In the rows, 100 means zero.
Each row has two labels, one from each of two sets.
| 104 |  99 |  96 | 108 |  99 |  73 |  92 |  88 |  95 | 112 |  87 |  97 |  96 | 104 | 103 |  91 | 111 | 110 |	zemo, S
|  96 | 102 |  98 | 106 | 103 |  67 |  99 |  82 |  98 | 112 |  74 |  94 |  92 |  97 | 102 |  97 | 107 | 109 |	zemo, S
| 105 | 107 |  97 |  93 |  91 | 103 |  91 | 110 |  89 |  82 |  95 |  94 | 102 | 105 | 102 |  98 | 110 |  92 |	piteb, S
| 105 | 100 | 105 | 100 | 106 | 148 | 103 | 102 | 102 | 103 | 108 | 104 |  99 |  97 | 110 | 101 | 101 | 106 |	zemo, N
| 101 | 100 |  99 | 102 | 108 | 119 |  83 |  97 | 107 | 114 | 100 | 109 |  93 |  98 | 108 | 101 |  93 | 115 |	zemo, N
| 106 | 101 | 100 | 108 |  98 | 155 | 116 | 101 | 101 | 115 | 115 | 113 |  98 |  96 | 109 | 108 |  94 | 112 |	zemo, N
| 103 | 106 |  96 | 100 |  89 |  91 |  86 | 104 |  98 |  96 | 104 | 101 |  98 | 100 | 100 | 101 | 115 |  90 |	piteb, S
| 101 |  99 | 100 |  99 | 102 | 154 | 111 |  97 | 111 | 111 | 108 | 115 |  94 |  98 | 113 | 105 |  99 | 109 |	zemo, N
| 103 | 105 |  96 | 102 |  99 |  64 | 101 |  85 |  99 |  93 |  86 |  99 |  95 | 105 | 106 |  97 |  96 | 109 |	zemo, S
| 104 | 106 |  98 |  91 |  91 |  92 |  96 | 101 |  90 |  80 |  94 |  94 |  97 | 106 | 107 |  99 | 109 |  90 |	piteb, S
| 112 | 102 |  97 |  99 | 105 |  90 | 105 |  90 |  94 | 102 |  79 |  93 |  96 | 100 | 111 |  94 | 108 | 117 |	zemo, S
| 108 | 101 |  96 | 104 |  99 |  64 |  97 |  92 |  96 | 110 |  76 |  98 |  98 |  99 | 100 |  94 | 107 | 106 |	zemo, S
| 100 | 100 | 100 |  96 |  96 | 133 |  99 | 106 | 107 | 109 | 106 | 105 | 102 |  96 | 112 | 101 |  99 |  91 |	piteb, N
| 112 | 103 |  96 |  95 |  98 |  81 | 101 |  93 | 101 | 103 |  76 |  93 |  97 | 100 | 106 |  98 | 111 | 107 |	zemo, S
| 108 | 101 |  97 |  94 |  97 |  90 | 106 |  97 |  89 |  85 |  83 |  97 | 100 | 104 | 108 | 108 | 113 | 105 |	zemo, S
| 102 | 101 |  87 |  94 | 102 |  88 | 100 |  94 |  87 |  96 |  84 |  92 |  99 |  96 | 111 |  97 | 112 | 107 |	zemo, S
|  97 | 100 | 104 | 101 | 110 | 148 | 109 |  98 | 112 | 117 | 111 | 113 |  97 |  95 | 111 | 103 |  92 | 114 |	zemo, N
| 103 |  96 |  99 | 101 | 103 |  90 | 121 |  90 |  93 |  81 |  99 | 102 |  96 | 106 | 105 |  92 |  90 | 109 |	zemo, N
|  99 | 101 | 104 |  97 | 116 | 157 | 106 | 104 | 104 | 119 | 102 | 104 |  98 |  99 | 112 |  97 | 100 | 114 |	zemo, N
| 107 | 100 |  99 |  92 | 103 | 105 | 105 |  94 |  90 |  95 |  84 |  98 | 100 | 103 | 109 |  97 | 109 | 115 |	zemo, S
| 109 | 103 |  95 |  99 | 100 |  67 |  97 |  87 |  98 | 108 |  72 |  93 |  97 | 103 | 107 |  96 | 110 | 111 |	zemo, S
| 106 | 106 |  94 | 102 |  98 |  65 |  89 |  90 | 103 | 112 |  73 |  93 |  97 |  98 | 106 |  96 | 115 | 107 |	zemo, S
| 100 | 104 |  97 | 101 |  89 |  77 |  86 | 101 | 100 | 106 |  95 | 101 |  96 |  99 |  95 |  97 | 112 |  90 |	piteb, S
| 103 |  96 | 103 |  99 | 108 | 141 | 111 | 100 | 103 | 111 |  94 |  99 |  94 |  93 | 110 | 103 |  97 | 111 |	zemo, N
| 106 | 107 |  97 |  93 |  82 | 168 | 101 | 119 | 103 | 107 | 120 | 113 | 102 |  96 | 117 | 108 | 104 |  84 |	piteb, N
| 110 | 101 |  95 | 103 |  98 |  94 | 102 |  92 |  95 |  95 |  90 | 101 |  98 | 104 | 110 | 100 | 108 | 109 |	zemo, S
| 103 |  99 | 100 | 105 | 105 | 120 | 113 |  88 | 102 |  98 | 107 | 107 |  97 |  97 | 110 | 103 |  94 | 117 |	zemo, N
|  95 | 103 | 100 |  99 | 101 | 168 |  97 | 116 | 117 | 140 | 108 | 109 | 105 |  84 | 105 | 105 | 103 |  96 |	piteb, N
| 103 | 104 |  97 | 100 |  98 |  72 |  97 |  95 |  98 |  99 |  87 |  94 |  96 | 104 | 101 |  98 | 106 | 104 |	zemo, S
|  98 |  99 | 104 |  92 | 108 | 148 | 104 |  99 | 109 | 108 | 115 | 110 | 102 |  99 | 112 | 100 |  91 | 109 |	zemo, N
